Below are the code and all the weights of a small trained network. Each question names an input and a class and asks about switching units off, where a switched-off unit gives its printed mean instead of its output.

import numpy as np


def w(rows, s, z=0):
    codes = np.array(rows[::2]) - 128.0
    scale = np.full(codes.shape[1], s)
    scale[-1] = z or s
    return codes * scale


def f(y):
    return y / 2 * (1 + np.tanh(0.7978845608 * (y + 0.044715 * y**3)))


def log_softmax(a):
    a = a - a.max(-1, keepdims=True)
    return a - np.log(np.exp(a).sum(-1, keepdims=True))


def net(x, mask):
    res = np.array(x, float).reshape(1, 5) / 4 @ E
    y = f(res @ A[0][:, :-1].T + A[0][:, -1])
    res = res + np.where(mask, y, B[0][:, -1]) @ B[0][:, :-1]
    return log_softmax(res[-1] @ U[:, :-1].T + U[:, -1])


A, B = {}, {}
E = w([
[202,78,253,116,95,225,125],'x0',
[74,178,205,175,215,134,16],'x1',
[61,18,108,220,195,187,211],'x2',
[44,108,228,150,56,49,157],'x3',
[62,29,107,30,128,141,57],'x4',
],0.0059)
A[0] = w([
[107,163,172,166,189,146,68,118],'N1',
[94,71,115,191,162,162,161,59],'N2',
[83,70,113,175,167,166,161,78],'N3',
[97,147,63,133,131,75,157,110],'N4',
[69,187,43,153,164,42,151,193],'N5',
[109,159,172,162,192,142,68,105],'N6',
[176,110,90,109,70,136,203,63],'N7',
[96,79,118,197,164,164,169,75],'N8',
[98,73,122,183,172,159,168,55],'N9',
[231,251,128,253,165,145,212,9],'N10',
[174,109,91,107,70,139,192,72],'N11',
[176,100,205,122,98,199,131,92],'N12',
[200,160,63,141,191,178,130,93],'N13',
[101,79,121,190,166,159,164,68],'N14',
[152,82,55,50,188,192,71,115],'N15',
[173,110,95,110,80,132,196,77],'N16',
[110,154,171,163,191,141,64,121],'N17',
[37,73,180,111,55,65,125,114],'N18',
[96,77,121,187,172,163,171,45],'N19',
[51,101,184,128,69,62,146,110],'N20',
[106,162,177,159,201,142,63,94],'N21',
[185,206,142,55,77,95,63,132],'N22',
[191,136,64,115,186,189,105,84],'N23',
[194,114,213,147,97,190,142,119],'N24',
[170,106,88,106,70,140,192,86],'N25',
[129,194,191,230,86,70,212,116],'N26',
[118,166,178,178,198,140,61,139],'N27',
[182,89,211,118,101,197,127,104],'N28',
],0.007,0.0013)
B[0] = w([
[74,97,105,122,91,57,197,198],'N1',
[170,183,133,103,71,90,87,203],'N2',
[178,188,142,95,74,90,79,208],'N3',
[117,99,104,168,129,128,112,185],'N4',
[141,84,45,242,130,170,41,254],'N5',
[76,102,114,130,99,69,191,195],'N6',
[76,101,118,124,104,68,178,197],'N7',
[163,178,132,96,77,94,93,206],'N8',
[169,192,135,98,68,86,93,201],'N9',
[78,54,172,1,164,163,47,237],'N10',
[76,96,115,125,99,41,190,192],'N11',
[123,90,54,222,117,143,77,203],'N12',
[182,94,163,140,180,59,126,199],'N13',
[156,171,136,104,83,101,102,196],'N14',
[175,69,196,82,196,79,112,237],'N15',
[76,94,114,122,103,63,185,187],'N16',
[77,101,111,124,96,66,186,197],'N17',
[209,84,182,121,208,70,105,224],'N18',
[179,200,141,97,56,83,92,202],'N19',
[210,94,168,143,201,64,114,205],'N20',
[54,92,108,133,78,19,217,204],'N21',
[187,214,127,117,38,40,89,247],'N22',
[193,98,172,145,180,40,157,199],'N23',
[131,95,67,207,119,143,71,205],'N24',
[79,94,125,122,107,52,183,195],'N25',
[145,71,169,71,193,130,74,215],'N26',
[80,99,110,120,99,65,177,212],'N27',
[120,95,59,207,114,137,82,213],'N28',
],0.007,0.0047)
U = w([
[172,249,132,102,44,104,103,99],'0',
[57,98,106,127,97,99,251,97],'1',
[112,94,156,63,166,148,90,254],'2',
[131,106,43,230,134,151,80,89],'3',
[187,106,191,126,220,102,142,66],'4',
[107,172,127,115,149,210,163,189],'5',
[85,191,139,108,138,227,181,35],'6',
[79,184,133,104,135,226,154,52],'7',
],0.011,0.008)

Each question gives the input, the list of numbers given to net, and the class t.
The units are the neurons (one row each of A and B). Each row of codes is followed by its name. A weight is (code - 128) times the scale printed after its matrix; where a second scale follows, it is the last column's (A, B and U).
mask holds one flag per neuron, in row order. A switched-off neuron (its flag False) gives its mean, the last column of its row in B, instead of its output. The means were averaged over made-up inputs and are rounded, as every weight is.
A unit's drop is (log p(t) with every unit on - log p(t) with that unit switched off) / (log p(t) with every unit on - log p(t) with every unit switched off).
The circuit of an input: a set's keep is (log p(t) with only the set's units on - log p(t) with every unit switched off) / (log p(t) with every unit on - log p(t) with every unit switched off). Starting from the 12 units with the biggest drops (on a tie, the unit counted first), units are removed one at a time, each time the one whose removal leaves the highest keep (on an exact tie, the one counted first), for as long as the keep stays at least 0.8.
circuit, biggest first: the units of the circuit, biggest drop first
most important unit: the unit with the biggest drop
top k neurons: the k neurons with the biggest drops, biggest first
drop when u is switched off: that unit's drop, to one decimal
input [4,-4,4,-6,1], class 4: circuit, biggest first => [N15 N23]
input [0,4,-4,-6,2], class 4: circuit, biggest first => [N15 N23]
input [3,-6,2,7,-1], class 4: top 4 neurons => [N18 N20 N26 N21]
input [6,-2,0,7,6], class 4: most important unit => N18
input [-5,1,5,-8,7], class 4: top 2 neurons => [N15 N23]
input [-4,-6,1,7,-7], class 2: circuit, biggest first => [N26 N10]
input [0,8,1,7,7], class 1: circuit, biggest first => [N21 N1]
input [6,5,0,5,-8], class 2: top 2 neurons => [N10 N26]
input [7,2,6,-1,-6], class 3: top 4 neurons => [N24 N12 N28 N22]
input [5,4,-3,2,-5], class 2: top 3 neurons => [N10 N26 N5]
input [-1,-3,-6,-7,4], class 4: circuit, biggest first => [N15 N23]
input [7,1,6,-5,-8], class 2: top 2 neurons => [N10 N5]
input [-5,4,-2,5,-3], class 3: top 2 neurons => [N5 N15]
input [-2,6,-2,3,6], class 1: most important unit => N21
input [7,-7,1,8,-2], class 4: top 2 neurons => [N18 N20]
input [2,4,0,1,-8], class 2: top 2 neurons => [N10 N26]
input [-5,8,8,2,-6], class 0: drop when N2 is switched off => 0.2
input [1,0,-1,-2,-5], class 2: drop when N10 is switched off => 0.4
input [1,0,2,5,0], class 4: drop when N11 is switched off => 0.0
input [-5,-2,0,6,-5], class 4: circuit, biggest first => [N26]
